Below is a small trained network, with its code and all its weights. Each question gives an input and a target symbol and asks what happens when units are switched off, that is, made to give their printed mean instead of their output.

import numpy as np


def w(rows, s, z=0):
    codes = np.array(rows[::2]) - 128.0
    scale = np.full(codes.shape[1], s)
    scale[-1] = z or s
    return codes * scale


def norm(h):
    return h / np.sqrt((h * h).mean(-1, keepdims=True) + 1e-5)


def softmax(a):
    e = np.exp(a - a.max(-1, keepdims=True))
    return e / e.sum(-1, keepdims=True)


def log_softmax(a):
    a = a - a.max(-1, keepdims=True)
    return a - np.log(np.exp(a).sum(-1, keepdims=True))


def net(x, mask):
    ids = ['βγδεζηθλμξπστφψω'.index(c) for c in x.split()]
    T = len(ids)
    res = E[ids] + P[:T]
    u = 0
    for l in range(3):
        r = norm(res)
        for j in range(3):
            rows = slice(2 * j, 2 * j + 2)
            q, k, v = (r @ M[l][rows].T for M in (Q, K, V))
            z = softmax(np.where(np.tri(T) > 0, q @ k.T / 2**0.5, -1e9)) @ v
            o = O[l][rows]
            res = res + np.where(mask[u + j], z, o[:, -1]) @ o[:, :-1]
        u += 3
    return log_softmax(norm(res)[-1] @ U[:, :-1].T + U[:, -1])


Q, K, V, O = {}, {}, {}, {}
E = w([
[130,136,147],'β',
[238,204,147],'γ',
[62,225,183],'δ',
[89,94,116],'ε',
[223,41,238],'ζ',
[194,27,158],'η',
[40,246,237],'θ',
[80,52,123],'λ',
[154,126,225],'μ',
[63,60,159],'ξ',
[79,166,20],'π',
[149,106,140],'σ',
[56,40,142],'τ',
[74,179,138],'φ',
[119,21,57],'ψ',
[169,38,145],'ω',
],0.012)
P = w([
[139,182,84],'0',
[130,82,221],'1',
[1,59,182],'2',
[76,50,180],'3',
[61,94,111],'4',
[114,143,141],'5',
],0.0069)
Q[0] = w([
[202,123,218],'0.h0',
[84,102,28],'0.h0',
[128,177,136],'0.h1',
[153,169,29],'0.h1',
[2,135,33],'0.h2',
[6,157,79],'0.h2',
],0.0064)
K[0] = w([
[203,140,154],'0.h0',
[68,88,112],'0.h0',
[69,97,146],'0.h1',
[145,83,208],'0.h1',
[138,61,155],'0.h2',
[129,102,254],'0.h2',
],0.0089)
V[0] = w([
[211,252,238],'0.h0',
[95,246,163],'0.h0',
[221,98,189],'0.h1',
[28,246,77],'0.h1',
[173,124,93],'0.h2',
[2,167,70],'0.h2',
],0.0053)
O[0] = w([
[95,109,18,4],'0.h0',
[125,1,148,53],'0.h0',
[161,95,130,99],'0.h1',
[120,14,83,103],'0.h1',
[77,136,186,88],'0.h2',
[114,157,48,150],'0.h2',
],0.0052,0.0034)
Q[1] = w([
[43,2,124],'1.h0',
[65,75,220],'1.h0',
[226,57,44],'1.h1',
[120,209,5],'1.h1',
[157,188,79],'1.h2',
[135,231,41],'1.h2',
],0.0074)
K[1] = w([
[122,208,62],'1.h0',
[89,53,67],'1.h0',
[38,234,166],'1.h1',
[169,2,143],'1.h1',
[114,77,146],'1.h2',
[43,65,143],'1.h2',
],0.0085)
V[1] = w([
[111,26,213],'1.h0',
[112,92,182],'1.h0',
[152,1,116],'1.h1',
[85,195,162],'1.h1',
[155,134,108],'1.h2',
[128,113,246],'1.h2',
],0.009)
O[1] = w([
[106,91,165,254],'1.h0',
[54,57,127,202],'1.h0',
[160,59,149,126],'1.h1',
[3,192,68,180],'1.h1',
[127,182,115,94],'1.h2',
[84,121,163,234],'1.h2',
],0.0071,0.0045)
Q[2] = w([
[122,165,52],'2.h0',
[1,169,81],'2.h0',
[41,78,142],'2.h1',
[36,99,179],'2.h1',
[99,24,137],'2.h2',
[138,12,164],'2.h2',
],0.0069)
K[2] = w([
[73,137,171],'2.h0',
[106,169,244],'2.h0',
[192,213,95],'2.h1',
[128,158,46],'2.h1',
[130,215,133],'2.h2',
[129,166,67],'2.h2',
],0.011)
V[2] = w([
[56,104,68],'2.h0',
[127,121,152],'2.h0',
[173,95,161],'2.h1',
[245,85,53],'2.h1',
[77,142,42],'2.h2',
[162,99,172],'2.h2',
],0.013)
O[2] = w([
[153,57,254,175],'2.h0',
[114,130,109,148],'2.h0',
[109,138,31,91],'2.h1',
[207,79,145,3],'2.h1',
[182,164,222,149],'2.h2',
[99,91,53,109],'2.h2',
],0.0078,0.0062)
U = w([
[195,21,28,214],'β',
[172,85,61,7],'γ',
[192,149,158,5],'δ',
[220,131,187,4],'ε',
[123,115,86,143],'ζ',
[69,167,8,189],'η',
[137,164,127,4],'θ',
[122,145,152,252],'λ',
[140,107,56,5],'μ',
[156,94,94,4],'ξ',
[178,136,109,5],'π',
[151,110,126,101],'σ',
[119,121,143,252],'τ',
[146,109,115,4],'φ',
[161,150,54,42],'ψ',
[117,203,61,4],'ω',
],0.011,0.0028)

Each question gives the input, a string of symbols that net reads in full, and the target symbol t.
The units are the heads (2 rows each of Q, K, V and O). Each row of codes is followed by its name. A weight is (code - 128) times the scale printed after its matrix; where a second scale follows, it is the last column's (O and U).
mask holds one flag per head, layer by layer. A switched-off head (its flag False) gives its mean, the last column of its rows in O, instead of its output. The means were averaged over made-up inputs and are rounded, as every weight is.
A unit's drop is (log p(t) with every unit on - log p(t) with that unit switched off) / (log p(t) with every unit on - log p(t) with every unit switched off).
The circuit of an input: a set's keep is (log p(t) with only the set's units on - log p(t) with every unit switched off) / (log p(t) with every unit on - log p(t) with every unit switched off). Starting from all 9 units, units are removed one at a time, each time the one whose removal leaves the highest keep (on an exact tie, the one counted first), for as long as the keep stays at least 0.8.
units of the circuit, in order: the units of the circuit, biggest drop first
unit that matters most: the unit with the biggest drop
heads that matter: for each layer, one digit per head in row order, 1 if its drop is at least 0.15 and else 0, layers parted by /
drop of u: that unit's drop, to one decimal
input β σ λ π, target β: units of the circuit, in order	0.h0, 1.h1, 2.h1
input β ε ε, target β: heads that matter	100 / 010 / 010
input η τ φ, target η: units of the circuit, in order	2.h0, 2.h2, 0.h1
input β η γ, target β: units of the circuit, in order	0.h0, 1.h1, 2.h2
input β η ψ σ λ μ, target β: units of the circuit, in order	0.h0, 1.h1, 2.h1, 2.h2
input β λ β ξ λ ξ, target β: unit that matters most	0.h0
input η η ε γ, target η: heads that matter	000 / 000 / 000
input β η ε ζ, target β: units of the circuit, in order	0.h0, 1.h1, 2.h2, 2.h1
input η γ ξ ξ η, target η: units of the circuit, in order	2.h0, 0.h1, 2.h1
input β φ λ β σ δ, target β: heads that matter	100 / 010 / 011
input β σ β γ λ, target β: heads that matter	100 / 010 / 010
input β φ τ β, target β: heads that matter	100 / 010 / 000
input η λ σ, target η: heads that matter	011 / 000 / 101
input η λ λ δ σ ψ, target η: unit that matters most	0.h2
input β λ σ, target β: units of the circuit, in order	0.h0, 1.h1, 2.h1, 2.h2
input β δ ε λ σ, target β: heads that matter	110 / 010 / 010
input η η ψ β λ λ, target η: drop of 2.h2	0.3
input β ω σ β δ, target β: drop of 1.h1	0.7
input β β π, target β: drop of 0.h0	1.5
input η λ λ β λ, target η: unit that matters most	0.h2
input β η η λ β, target β: drop of 2.h1	0.2
